Here is a tiny trained network, its code and every weight. The questions are about switching its units off for an input and a target symbol, where a switched-off unit gives its printed mean instead of its output.

import numpy as np


def w(rows, s, z=0):
    codes = np.array(rows[::2]) - 128.0
    scale = np.full(codes.shape[1], s)
    scale[-1] = z or s
    return codes * scale


def f(y):
    return np.maximum(y, 0)


def softmax(a):
    e = np.exp(a - a.max(-1, keepdims=True))
    return e / e.sum(-1, keepdims=True)


def log_softmax(a):
    a = a - a.max(-1, keepdims=True)
    return a - np.log(np.exp(a).sum(-1, keepdims=True))


def net(x, mask):
    ids = ['ΛΞΣΩγεζθτ'.index(c) for c in x.split()]
    T = len(ids)
    res = E[ids] + P[:T]
    u = 0
    for l in range(3):
        r = res
        for j in range(2):
            rows = slice(2 * j, 2 * j + 2)
            q, k, v = (r @ M[l][rows].T for M in (Q, K, V))
            z = softmax(np.where(np.tri(T) > 0, q @ k.T / 2**0.5, -1e9)) @ v
            o = O[l][rows]
            res = res + np.where(mask[u + j], z, o[:, -1]) @ o[:, :-1]
        u += 2
        y = f(res @ A[l][:, :-1].T + A[l][:, -1])
        res = res + np.where(mask[u : u + 4], y, B[l][:, -1]) @ B[l][:, :-1]
        u += 4
    return log_softmax(res[-1] @ U[:, :-1].T + U[:, -1])


Q, K, V, O, A, B = {}, {}, {}, {}, {}, {}
E = w([
[97,186,128],'Λ',
[98,184,128],'Ξ',
[105,211,129],'Σ',
[94,172,99],'Ω',
[94,178,46],'γ',
[69,109,44],'ε',
[62,74,109],'ζ',
[206,199,147],'θ',
[106,69,248],'τ',
],0.011)
P = w([
[2,188,185],'0',
[22,183,163],'1',
[36,167,144],'2',
[63,154,129],'3',
[81,140,118],'4',
[99,124,103],'5',
[120,107,90],'6',
[137,93,77],'7',
[155,72,65],'8',
[171,69,53],'9',
[189,59,35],'10',
],0.008)
Q[0] = w([
[158,128,116],'0.h0',
[174,108,154],'0.h0',
[5,108,69],'0.h1',
[225,162,138],'0.h1',
],0.012)
K[0] = w([
[156,146,73],'0.h0',
[196,48,70],'0.h0',
[108,52,89],'0.h1',
[160,254,144],'0.h1',
],0.012)
V[0] = w([
[46,135,198],'0.h0',
[171,115,184],'0.h0',
[81,25,73],'0.h1',
[53,129,1],'0.h1',
],0.0087)
O[0] = w([
[40,187,138,240],'0.h0',
[116,88,186,61],'0.h0',
[73,95,70,167],'0.h1',
[114,142,2,254],'0.h1',
],0.0075,0.0066)
A[0] = w([
[212,201,70,227],'0.n0',
[38,180,1,185],'0.n1',
[62,2,112,126],'0.n2',
[239,212,63,252],'0.n3',
],0.005,0.004)
B[0] = w([
[246,254,106,168],'0.n0',
[65,241,34,252],'0.n1',
[83,45,96,147],'0.n2',
[250,245,117,171],'0.n3',
],0.0048,0.015)
Q[1] = w([
[131,115,110],'1.h0',
[119,105,104],'1.h0',
[199,90,183],'1.h1',
[136,250,48],'1.h1',
],0.014)
K[1] = w([
[41,112,2],'1.h0',
[117,116,21],'1.h0',
[59,247,118],'1.h1',
[213,56,47],'1.h1',
],0.0047)
V[1] = w([
[100,165,121],'1.h0',
[178,103,165],'1.h0',
[7,89,97],'1.h1',
[91,92,207],'1.h1',
],0.011)
O[1] = w([
[182,143,167,213],'1.h0',
[96,158,87,3],'1.h0',
[200,126,26,212],'1.h1',
[206,1,166,31],'1.h1',
],0.0091,0.021)
A[1] = w([
[237,192,118,223],'1.n0',
[126,178,205,252],'1.n1',
[1,210,167,156],'1.n2',
[184,125,239,122],'1.n3',
],0.0059,0.0038)
B[1] = w([
[198,184,114,249],'1.n0',
[211,130,197,169],'1.n1',
[102,224,200,213],'1.n2',
[86,253,69,134],'1.n3',
],0.0057,0.019)
Q[2] = w([
[162,183,68],'2.h0',
[65,29,110],'2.h0',
[134,56,148],'2.h1',
[106,92,2],'2.h1',
],0.0039)
K[2] = w([
[149,197,200],'2.h0',
[23,57,84],'2.h0',
[233,132,225],'2.h1',
[222,16,1],'2.h1',
],0.0027)
V[2] = w([
[213,171,149],'2.h0',
[19,64,87],'2.h0',
[3,117,112],'2.h1',
[251,155,134],'2.h1',
],0.007)
O[2] = w([
[79,33,141,215],'2.h0',
[160,226,120,4],'2.h0',
[71,95,49,102],'2.h1',
[178,135,255,179],'2.h1',
],0.0058,0.032)
A[2] = w([
[81,161,196,161],'2.n0',
[254,144,94,184],'2.n1',
[147,166,65,118],'2.n2',
[31,98,175,253],'2.n3',
],0.007,0.005)
B[2] = w([
[129,82,204,224],'2.n0',
[128,26,90,252],'2.n1',
[89,109,63,231],'2.n2',
[83,2,99,184],'2.n3',
],0.0067,0.012)
U = w([
[94,183,74,3],'Λ',
[186,135,198,197],'Ξ',
[194,2,160,187],'Σ',
[147,76,58,160],'Ω',
[141,170,153,243],'γ',
[146,117,149,92],'ε',
[47,83,133,134],'ζ',
[146,117,148,67],'θ',
[87,206,140,46],'τ',
],0.0077,0.0045)

Each question gives the input, a string of symbols that net reads in full, and the target symbol t.
The units are the heads (2 rows each of Q, K, V and O) and the neurons (one row each of A and B). Each row of codes is followed by its name. A weight is (code - 128) times the scale printed after its matrix; where a second scale follows, it is the last column's (O, A, B and U).
mask holds one flag per unit, layer by layer, with each layer's heads first. A switched-off unit (its flag False) gives its mean, the last column of its rows in O or B, instead of its output. The means were averaged over made-up inputs and are rounded, as every weight is.
A unit's drop is (log p(t) with every unit on - log p(t) with that unit switched off) / (log p(t) with every unit on - log p(t) with every unit switched off).
The circuit of an input: a set's keep is (log p(t) with only the set's units on - log p(t) with every unit switched off) / (log p(t) with every unit on - log p(t) with every unit switched off). Starting from the 12 units with the biggest drops (on a tie, the unit counted first), units are removed one at a time, each time the one whose removal leaves the highest keep (on an exact tie, the one counted first), for as long as the keep stays at least 0.8.
units of the circuit, in order: the units of the circuit, biggest drop first
most important unit: the unit with the biggest drop
k most important neurons: the k neurons with the biggest drops, biggest first
k most important neurons of layer l: the k neurons of layer l with the biggest drops, biggest first
input Ξ Ξ γ Ω Σ, target τ: 2 most important neurons => [2.n1 1.n2]
input Λ ε γ Ξ Σ ε Σ, target Λ: units of the circuit, in order => [1.h1 0.h1 0.n1]
input ζ ζ θ ζ, target ζ: units of the circuit, in order => [0.n1 0.h1 1.n0 1.h1]
input Σ Ξ Ω ζ Λ Λ γ Σ, target τ: units of the circuit, in order => [1.h1 1.n2 2.n1]
input θ γ ζ τ Σ Ω, target Σ: units of the circuit, in order => [1.h1 0.n1 0.h1]
input Ξ Ω ε τ ε γ ζ Λ Λ, target Ω: 2 most important neurons => [0.n2 2.n1]
input Σ ζ Σ ζ Ω Σ τ ε ε Σ, target Λ: units of the circuit, in order => [1.h1 0.h1]
input γ θ Λ ζ Σ ζ Σ Σ ε, target Λ: units of the circuit, in order => [1.h1 0.n1 0.h1]
input ε τ Σ Ξ, target Σ: units of the circuit, in order => [1.h1 0.n1]
input Ω Σ γ γ τ ζ Ω ε Ω Ω, target Λ: units of the circuit, in order => [1.h1 0.h1]
input Λ Ω Σ ζ ε ζ Σ Ω, target Ω: most important unit => 0.n2
input Σ γ Σ ζ θ Ω Ω, target ζ: 3 most important neurons => [0.n1 2.n3 1.n0]
input γ Λ ε γ, target Λ: units of the circuit, in order => [1.h1 0.h1 0.n1]
input Σ Λ θ ζ ε θ ε Σ Ξ θ, target Ω: most important unit => 0.h1
input ε ε Ω ε Σ Ω Ξ Σ Σ Λ, target Ξ: 2 most important neurons => [0.n1 2.n0]
input Ω γ ζ Ω θ Λ Σ, target ζ: 2 most important neurons of layer 1 => [1.n0 1.n2]
input Σ ε θ Σ Λ, target ζ: 2 most important neurons => [0.n1 2.n3]
input γ Σ Λ Ξ, target Ξ: 2 most important neurons => [0.n1 1.n1]
input Λ τ Ω Ω Σ Σ Σ, target Ξ: 2 most important neurons => [1.n1 2.n0]
input ζ θ Λ, target ζ: most important neuron => [0.n1]
input γ θ ε Σ, target ζ: 3 most important neurons of layer 1 => [1.n0 1.n1 1.n2]
input Σ Λ Σ Λ Σ Σ ε τ Ω γ, target Σ: 2 most important neurons => [0.n1 1.n2]
